What each symbol does to the nodes:
at | ^ ~ & % $ !
lida | sate pino tibo veve none niri
kiso | buro toki dana siga bezi none
vezu | reni none toki buro pabo none
bomi | dezi none leba kema none numu
pino | sele guzi toru lida none guro
gefi | guzi none dezi toru none gupe
navi | para none reni nade zeni none
gulu | toru dezi kema mome none zote
mome | tibo gulu gusa kofu none ture
guro | dore taza nisa niri sate volo
kema | gulu bomi sele gusa none bave
bave | zote numu dore liba mome gofa
siga | pivu kiso laze gofa zote none
para | toki none navi dana kipe none
sate | gusa sele lida febu none tevi
zeni | kipe none mepi lazo bomi dana
pivu | zupa buro siga fela nisa none
tomo | laze nade zupa volo dore none
buro | poda vezu kiso pivu gupe none
dana | kiso para nade laze numu none
gusa | mome kema sate nopo none liba
keri | volo zupa fela none niri none
kipe | biti none zeni numu dezi kiso
zote | nisa bezi bave ture tibo fela
lazo | numu zeni taza dore kema laze
sele | kema leba pino sate none dore
niri | tevi guro pigi none febu none
mepi | zeni none pabo taza leba nade
taza | lazo mepi gupe guro sele tomo
nopo | kofu gusa febu none none none
toru | pino gefi gulu tibo none nisa
veve | febu lida tafo none none none
fela | keri pivu gofa none pigi none
tibo | lida toru mome tafo none pigi
ture | pigi zote liba none tafo none
zupa | tomo poda pivu keri guro none
liba | ture bave tevi none kofu none
volo | zezu tomo keri none tevi none
nisa | guro gupe zote pigi lida keri
bezi | gupe biti numu zote toru pivu
tafo | veve tibo kofu none none none
kofu | tafo mome nopo none none none
biti | pabo none kipe bezi gefi buro
zezu | gofa laze volo none liba none
laze | siga dana tomo zezu bave none
poda | nade reni buro zupa taza none
gupe | taza pabo bezi nisa pino zupa
reni | navi none vezu poda mepi none
pabo | mepi none biti gupe guzi poda
dezi | gefi none bomi gulu none bezi
numu | bezi kipe lazo bave gulu siga
dore | bave lazo guro tevi gusa zezu
febu | nopo sate veve none none none
guzi | leba none gefi pino none taza
gofa | fela siga zezu none ture none
toki | vezu none para kiso biti none
tevi | liba dore niri none nopo none
nade | dana navi poda tomo lazo none
pigi | niri nisa ture none veve none
leba | bomi none guzi sele none lazo

The rows follow the links: the fewer symbols apart two nodes are, the more alike their rows tend to be.

Each row is also shifted at random along 2 hidden directions that mean nothing.

Some nodes, each with a row of numbers:
toki
[-10, -6, 11, 5, 8, -5, 17, 27, -9, -22, -17, 19, 24, -18, 29, -9, 9, 5, -12, 15, 3, -16, 19, -9, -12, 18, 15, 28, -12, 10, -14, -4, 15, -2, 13, 6, 24, -8, -6]
kiso
[-32, -3, 10, 9, -3, 3, -3, 24, 2, 3, -5, 15, -6, 10, 2, -5, 20, -1, 5, 6, 8, -15, 6, -7, -13, 11, -2, -1, -10, 0, -13, 1, 14, 13, 11, -2, 13, -7, 2]
zote
[69, 3, 5, 8, -12, 1, -9, -2, -16, -14, -25, -1, 13, 2, 12, -8, -7, -12, 0, 11, 6, -5, 15, 2, 5, 12, 14, 14, -6, -13, 10, 23, 8, 17, 4, 7, 3, -4, -6]
guro
[-78, -18, -3, 0, -2, 0, 4, -21, -12, 0, 0, -4, 15, -27, 12, 0, -5, 1, -7, 5, 7, 5, 2, -20, 5, -1, 16, 10, 7, -3, 9, -15, -1, -22, -7, -2, 0, 1, -7]
bezi
[12, 19, -3, 11, 0, 2, -7, 9, 11, 8, -1, 7, -23, 29, -11, 0, 3, -3, 8, -4, -14, -10, 4, 12, -10, 1, -20, -19, -12, 4, -10, 12, 5, 33, 9, 4, 1, -9, 17]
gulu
[113, 11, -5, -13, 9, -12, 9, 0, 0, -18, -6, -8, 17, -2, 5, -2, -22, 3, -8, -6, -11, 11, 1, 22, 10, 0, 4, 15, 4, 5, 5, 13, -10, -1, 0, 8, -5, 2, -8]
mome
[-26, 19, -1, -7, 2, -12, -10, 0, 5, -10, -2, -13, 2, 10, -11, 1, -19, 1, -2, -10, -12, 8, -7, 18, 8, -4, -7, 3, 7, -2, 0, 22, -6, 4, -8, 2, -10, 11, -6]
tomo
[-16, -21, 17, -6, -2, 2, 5, 19, -7, -13, -7, 5, 23, -20, 18, -5, 13, 3, -5, 12, 24, 1, -2, -23, 2, 11, 22, 23, 5, -7, 0, -10, 10, -28, -1, -7, 9, 9, -24]
toru
[44, 19, -10, 1, 4, -6, 1, -11, 1, -5, -5, -5, -1, 11, -2, -1, -15, 0, -3, -4, -19, 1, 4, 23, 2, -3, -10, -2, -4, 5, 0, 16, -8, 17, 5, 10, -6, -6, 10]
gefi
[-13, 18, -9, 1, 14, -10, 8, 2, 4, -7, -1, 0, 5, 7, 2, 1, -12, 5, -9, -5, -22, -2, 8, 17, -6, -1, -11, 3, -6, 15, -10, 7, -6, 14, 9, 12, 3, -5, 9]
dezi
[6, 16, -4, -9, 16, -14, 13, 10, 5, -16, -3, -1, 16, 1, 5, -3, -14, 9, -12, -6, -17, 5, 1, 20, -1, 2, -4, 16, -2, 15, -11, 6, -6, -2, 5, 7, 1, 2, 1]
taza
[49, -15, -11, -1, 9, 6, 19, -18, -6, 7, 10, 5, 4, -20, 12, 4, 2, 7, -6, -1, 2, 5, 2, -6, 0, -8, 5, 0, 1, 12, 4, -28, -9, -18, 0, -2, 4, -9, 8]
veve
[-8, 7, -11, 7, -11, 3, -9, -32, -6, 7, -1, -15, -11, 5, -9, 1, -14, -8, 1, -2, -7, 5, 0, 4, 7, -9, -3, -12, 3, -9, 17, 13, -9, 12, -8, 2, -15, -1, 9]
tevi
[-4, -8, 8, -9, -8, 1, -7, -4, -8, -5, -4, -12, 11, -9, -1, 2, -4, -6, 1, 3, 14, 11, -10, -9, 14, 0, 13, 9, 12, -15, 10, 5, 1, -18, -14, -5, -7, 14, -20]
para
[15, -1, 10, -1, 10, -4, 10, 34, 5, -8, 1, 15, 6, 1, 8, -5, 15, 4, -2, 4, 8, -9, 4, -2, -8, 10, 1, 10, -6, 9, -16, -6, 10, -2, 8, 0, 15, -1, -4]
tibo
[-1, 22, -11, 5, -5, -1, -16, -15, 7, 6, 2, -13, -16, 23, -20, 4, -15, -4, 6, -10, -16, 3, -1, 21, 2, -7, -19, -17, 2, -3, 5, 22, -6, 27, -1, 5, -14, 1, 12]
dana
[-15, 0, 13, 1, 4, 2, -3, 36, 13, 2, 4, 12, -6, 14, -2, -4, 20, 4, 6, 1, 10, -8, -5, -4, -6, 8, -5, -2, -2, 0, -15, -3, 13, 2, 5, -7, 11, 4, -8]
pabo
[-65, 1, -6, 8, 13, -7, 18, 1, -4, -6, -4, 12, 8, -11, 15, -2, 1, 9, -12, 6, -15, -12, 14, -3, -15, 6, -1, 10, -12, 18, -13, -11, 1, 3, 13, 7, 12, -14, 12]

The symbols that take the first to the second take the third to the fourth, perhaps in another order. What is the fourth?
Answers are names.
A [-6, 10, 4, -13, 3, -17, 5, 3, -12, -32, -20, -12, 36, -16, 16, -6, -24, 1, -14, 3, -8, 10, 3, 12, 12, 8, 15, 35, 6, -5, 5, 18, -3, -11, -2, 9, -3, 11, -17]
B [-5, 16, -5, 3, -11, -1, -18, -15, 2, 5, -3, -16, -14, 17, -16, 2, -14, -9, 8, -6, -10, 7, -3, 12, 7, -4, -12, -15, 3, -13, 11, 23, -4, 19, -7, 4, -15, 4, 3]
C [29, 8, -11, -9, 16, -8, 11, -1, 8, -1, 10, -3, 2, -2, -2, 4, -11, 9, -8, -12, -13, 8, -6, 17, 0, -8, -10, 1, 5, 17, -8, -6, -12, -8, 1, 5, -3, 0, 4]
D gulu

A [31, -8, 5, -6, -13, 6, -11, -3, -2, -1, 3, -14, 1, -4, -7, 2, -2, -5, 6, -1, 15, 11, -12, -7, 15, -6, 7, -1, 14, -17, 13, 7, 0, -14, -11, -7, -11, 13, -15]
B [-36, 7, 6, 8, -16, 4, -19, -6, -5, -1, -14, -9, -6, 11, -8, -1, -4, -11, 10, 5, 2, -3, 2, -4, 5, 4, 1, -2, 0, -18, 11, 24, 9, 18, -3, 0, -6, 6, -3]
C [26, -6, 12, 10, -17, 13, -18, 3, -2, 8, -7, 1, -14, 13, -10, -2, 12, -13, 14, 5, 14, -8, 0, -11, 3, 7, 1, -9, -1, -19, 8, 11, 12, 17, -3, -3, -2, 0, -1]
D keri

A [-8, 22, -5, -9, 10, -10, -3, 5, 15, -4, 6, -9, -4, 17, -13, 4, -14, 8, -1, -14, -20, 9, -8, 25, 2, -6, -16, -6, 4, 8, -7, 13, -8, 7, 0, 7, -8, 6, 5]
B [-9, -2, 12, 9, -17, 11, -19, 5, -1, 8, -6, 1, -15, 15, -9, -1, 13, -11, 16, 6, 14, -8, 1, -11, -2, 6, 3, -11, -1, -18, 4, 12, 13, 17, -1, -5, -2, 1, -3]
C [-20, 6, -9, -14, 13, -16, 12, -2, -2, -18, 0, -8, 28, -18, 11, 0, -19, 11, -17, -4, -11, 13, -4, 12, 5, -2, 7, 19, 5, 11, -3, -2, -10, -23, -1, 6, -3, 6, -9]
D zezu

A [-34, -4, 16, 10, -10, 6, -10, 18, -5, -1, -13, 9, -2, 6, 4, -4, 15, -8, 7, 10, 12, -13, 6, -13, -7, 11, 7, 3, -8, -12, -5, 9, 16, 15, 7, -1, 9, -1, -3]
B [-51, -3, 3, -12, 2, 1, -8, 8, 12, 8, 14, -12, -8, 4, -16, 5, 2, 5, 4, -9, 10, 14, -20, -2, 8, -9, -4, -8, 15, -5, -1, -3, -5, -20, -13, -8, -9, 19, -10]
C [-104, 7, 0, -10, 16, -6, 5, 21, 20, 7, 23, -3, -10, 6, -12, 8, 7, 18, 0, -13, -3, 7, -19, 2, -5, -7, -14, -8, 6, 13, -21, -12, -2, -18, -3, -6, -1, 13, -2]
D pino

A [29, 4, 1, -1, -9, -7, -3, -16, -17, -20, -24, -11, 23, -10, 10, -6, -22, -9, -4, 5, -3, 5, 9, 7, 11, 6, 15, 22, 2, -11, 15, 21, -2, 4, -2, 7, -6, 2, -11]
B [-43, 8, -14, 4, -3, -5, -3, -29, -8, 0, -8, -11, 2, -5, 0, 2, -19, -3, -5, 0, -15, 2, 6, 8, 4, -6, 0, 0, -2, -2, 7, 10, -9, 10, -3, 8, -9, -5, 10]
C [25, -11, 18, -2, -12, 5, -9, 15, -7, -9, -13, 0, 11, -3, 6, -5, 9, -7, 5, 9, 22, -2, -2, -14, 7, 13, 17, 12, 3, -17, 6, 8, 14, -6, -4, -8, 3, 12, -17]
D siga

A [31, 16, 6, -7, 11, -5, -4, 32, 16, -3, 6, 0, -4, 20, -8, 1, 3, 5, 4, -9, -4, 2, -8, 16, 0, 2, -12, -3, 0, 6, -12, 9, 3, 3, 3, 0, 1, 8, -3]
B [-61, 2, 13, 12, -11, 8, -15, 18, 5, 7, -4, 8, -15, 17, -5, -3, 18, -6, 11, 5, 9, -13, 3, -11, -9, 10, -3, -10, -7, -12, -8, 8, 16, 17, 5, -4, 4, -2, 1]
C [-7, 12, -18, 3, 6, -5, 5, -25, 0, 6, 2, -5, -7, 2, -3, 3, -14, 1, -3, -6, -22, 2, 6, 13, -2, -8, -11, -8, -6, 10, 3, 2, -12, 13, 2, 7, -6, -12, 17]
D guro

A [-36, -4, 4, -12, 13, -6, 11, 19, 10, -2, 13, 1, 9, -8, 1, 5, 1, 13, -8, -8, 0, 8, -13, -2, -2, -2, -2, 6, 6, 11, -13, -14, -3, -26, -2, -3, 3, 11, -10]
B [9, 14, 1, -5, 17, -9, 6, 27, 13, -2, 9, 8, -2, 13, -4, 1, 4, 10, -2, -6, -10, -3, -3, 12, -7, 0, -13, 0, -3, 17, -19, -2, -1, 3, 9, 5, 6, 0, 4]
C [34, -12, -1, 0, -14, 10, -11, -25, -8, 12, 4, -10, -9, -3, -9, 3, 1, -8, 7, -2, 11, 9, -4, -10, 10, -8, 6, -12, 10, -14, 22, -2, -4, -8, -12, -6, -14, 3, -1]
D dore

A [-23, 4, -5, -7, 20, -2, 10, 19, 19, 9, 21, 5, -11, 7, -9, 6, 8, 12, -2, -14, -8, 2, -13, 10, -8, -5, -18, -9, 1, 17, -16, -17, -8, -7, 2, -3, 3, 2, 7]
B [70, 4, -10, -13, 17, -10, 20, -1, -1, -13, 3, -2, 16, -11, 8, 2, -12, 10, -15, -8, -11, 8, -2, 15, 5, -6, 1, 13, 3, 18, -3, -6, -13, -16, 1, 5, 2, 0, 0]
C [21, -7, -5, 2, 9, 9, 6, 6, 15, 23, 19, 17, -24, 6, -7, 5, 20, 5, 6, -5, 3, -6, -2, -6, -12, -7, -11, -21, -5, 12, -9, -25, 1, -1, 4, -6, 5, -9, 15]
D mepi

A [0, -3, 7, 8, 6, -1, 10, 24, 1, -3, -7, 18, 3, 1, 10, -4, 12, 3, 0, 8, 2, -15, 11, -6, -13, 10, 2, 7, -11, 8, -15, -4, 8, 7, 13, 3, 15, -8, 3]
B [31, -17, 13, -4, 4, 0, 12, 24, -2, -7, 2, 13, 14, -15, 15, 0, 15, 6, -6, 9, 18, 0, -2, -13, -2, 7, 15, 17, 1, 3, -7, -17, 8, -24, 1, -7, 12, 2, -15]
C [65, -20, 8, 11, -13, 11, 4, -4, -20, -2, -15, 15, 9, -17, 19, -6, 11, -10, 1, 18, 17, -10, 16, -21, -3, 8, 21, 13, -6, -10, 12, -8, 8, -1, 4, -4, 10, -10, -5]
D zezu

A [-17, 6, -8, 5, -11, 2, -12, -31, -6, 5, -4, -14, -6, 3, -8, 3, -15, -9, 5, -1, -9, 6, 0, 5, 5, -7, 0, -9, 4, -11, 15, 12, -9, 12, -7, 3, -14, -1, 5]
B [-19, 9, 4, -8, -5, -10, -6, -4, -7, -19, -12, -18, 19, -3, 3, -3, -19, -3, -4, 0, -3, 10, -1, 8, 11, 3, 10, 18, 6, -11, 7, 22, -1, -6, -6, 2, -6, 11, -15]
C [-29, -11, -2, 12, -12, 3, 2, -27, -23, -6, -21, 3, 15, -21, 20, -7, -6, -8, -7, 17, 4, -9, 17, -13, 1, 5, 18, 14, -8, -9, 12, 1, 4, 5, 3, 4, 4, -11, 1]
D bave

A [0, 19, -5, -12, 10, -14, 4, 6, 7, -13, -1, -10, 11, 6, -2, 1, -15, 6, -7, -7, -14, 8, -2, 22, 4, -3, -7, 10, 0, 9, -7, 13, -6, 1, 1, 8, -4, 7, -3]
B [59, 7, -11, -9, 0, 1, -8, -14, 7, 11, 18, -18, -11, 11, -19, 6, -14, 1, 4, -17, -8, 17, -16, 18, 14, -17, -13, -16, 12, -1, 10, 5, -15, -6, -13, -2, -19, 7, 0]
C [15, 3, -18, -8, 8, -3, 8, -25, -1, 4, 10, -8, -1, -8, -3, 6, -13, 4, -7, -6, -14, 9, -3, 12, 4, -11, -6, -6, 3, 12, 4, -9, -16, -6, -5, 4, -9, -5, 11]
D lida

A [-8, 12, -18, 3, 7, -4, 3, -26, 0, 6, 4, -5, -6, 1, -3, 4, -16, 1, -4, -7, -21, -1, 8, 14, -2, -9, -11, -9, -5, 9, 2, 2, -14, 15, 2, 8, -7, -9, 18]
B [-37, 0, 2, -11, -2, 3, -12, 7, 17, 16, 25, -13, -20, 16, -24, 11, 3, 3, 11, -15, 6, 14, -26, 0, 8, -10, -14, -20, 17, -7, -1, -3, -5, -13, -14, -10, -14, 17, -5]
C [-66, 18, -17, 5, 13, -6, 3, -15, 11, 12, 10, -2, -19, 12, -11, 5, -8, 9, -1, -10, -25, -3, 2, 15, -9, -11, -23, -18, -5, 16, -11, -3, -8, 17, 3, 7, -4, -8, 23]
D lazo

A [-6, -13, -3, 8, -12, 0, 3, -26, -26, -11, -22, 1, 20, -22, 24, -7, -6, -10, -8, 17, 2, -6, 19, -13, 1, 5, 20, 18, -7, -8, 15, 1, 4, 4, 2, 5, 3, -11, 1]
B [8, -8, 17, -2, -11, 4, -8, 17, -8, -11, -14, 2, 13, -5, 8, -7, 8, -5, 3, 11, 22, 1, -1, -14, 6, 15, 19, 16, 4, -18, 4, 10, 13, -9, -3, -6, 7, 9, -22]
C [-26, 6, -12, 13, 1, 7, -1, -19, 3, 21, 11, 7, -24, 11, -5, 4, 4, -3, 7, -1, -14, -10, 7, 2, -12, -5, -15, -23, -11, 9, -4, -7, -4, 24, 8, 3, 0, -17, 28]
D laze

A [-8, 15, -3, 7, 11, -3, 8, 15, 8, -1, 0, 11, -4, 10, 1, -2, 3, 4, -3, -2, -14, -11, 10, 10, -14, 6, -10, -3, -12, 15, -17, 1, 2, 17, 14, 8, 8, -8, 13]
B [-75, 14, -2, -2, 16, -21, 19, 4, -8, -28, -20, 2, 33, -19, 25, -6, -16, 12, -20, 6, -21, -2, 17, 8, -8, 8, 8, 33, -11, 16, -14, 8, 1, 1, 11, 14, 11, -6, -3]
C [-27, 12, 6, 1, -12, 7, -27, 7, 15, 13, 11, -15, -29, 31, -30, 3, 3, -7, 19, -12, 7, 6, -17, 4, 9, -6, -18, -28, 11, -18, 3, 19, 2, 15, -11, -9, -16, 16, -2]
D kofu

A [-59, 10, 6, 11, -11, -4, -12, 4, -7, -11, -20, -3, 7, 8, 3, -8, -5, -7, 0, 10, -2, -10, 11, 0, -3, 11, 5, 8, -7, -12, -1, 26, 11, 21, 4, 6, 2, -1, -4]
B [-29, 16, -2, 6, 14, -5, 6, 14, 12, 4, 1, 10, -10, 17, -3, 1, 3, 9, 0, -2, -15, -10, 7, 11, -13, 4, -15, -7, -14, 16, -18, 1, 2, 20, 13, 7, 8, -9, 14]
C [-65, -18, 17, -4, -9, 3, -4, 15, -10, -13, -8, -3, 19, -19, 12, -5, 10, -1, 1, 11, 21, 2, -3, -23, 3, 11, 21, 22, 8, -14, 2, 0, 11, -20, -5, -8, 8, 13, -22]
D nade

A [-6, -7, -6, -4, -8, -3, -2, -27, -15, -9, -6, -13, 17, -16, 8, 0, -17, -4, -7, 0, -1, 11, 1, -1, 13, -7, 12, 12, 7, -8, 16, 5, -9, -12, -8, 1, -8, 4, -7]
B [24, 19, -3, -9, 1, -10, -8, -2, 6, -6, 1, -17, -1, 15, -12, 4, -16, 1, 2, -12, -10, 11, -9, 21, 12, -7, -9, -1, 8, -3, 4, 20, -6, 6, -4, 3, -11, 11, -5]
C [-14, -14, 4, 11, -1, 9, 7, 6, -8, 2, -9, 18, 3, -10, 17, -4, 16, -4, 0, 12, 7, -13, 13, -18, -11, 8, 9, 6, -12, 3, -3, -15, 11, 4, 8, 1, 15, -13, 5]
D navi

A [65, -7, 11, 9, -13, 10, -7, 10, -6, 4, -8, 12, -8, 11, -1, -4, 17, -12, 9, 9, 16, -12, 8, -9, -3, 9, 6, -3, -4, -12, 4, 8, 13, 15, 4, -6, 4, -3, -3]
B [23, 0, -11, 15, -15, 14, -15, -30, -2, 25, 4, -3, -30, 17, -14, 3, 3, -12, 14, 0, -2, -6, 5, -3, -2, -10, -9, -31, -4, -11, 15, 2, -2, 24, -3, -3, -9, -12, 22]
C [12, -10, 1, 9, -18, 5, -9, -25, -19, -1, -12, -6, 4, -8, 3, -3, -3, -12, 4, 9, 8, -1, 8, -11, 5, 1, 13, 1, 2, -17, 20, 7, 3, 8, -6, 1, -5, -4, 0]
D febu

A [-15, -19, 9, 3, -12, 11, -4, -5, -11, 2, -3, 3, 4, -13, 5, -2, 10, -7, 5, 9, 19, -2, 1, -22, 2, 2, 17, 4, 3, -13, 9, -8, 6, -11, -7, -6, 1, 4, -10]
B [-5, 3, -2, -8, -5, -5, -7, -13, -2, -6, 0, -18, 6, -1, -6, 3, -17, -1, -1, -6, -1, 15, -9, 5, 13, -8, 3, 2, 14, -7, 11, 9, -8, -10, -11, -2, -15, 13, -11]
C [10, -24, 8, 3, -6, 11, 1, -4, -12, 1, -2, 8, 6, -20, 12, -1, 16, -4, 0, 10, 20, -4, 3, -25, -1, 3, 17, 6, 1, -6, 8, -17, 6, -17, -1, -8, 8, -3, -8]
D gusa

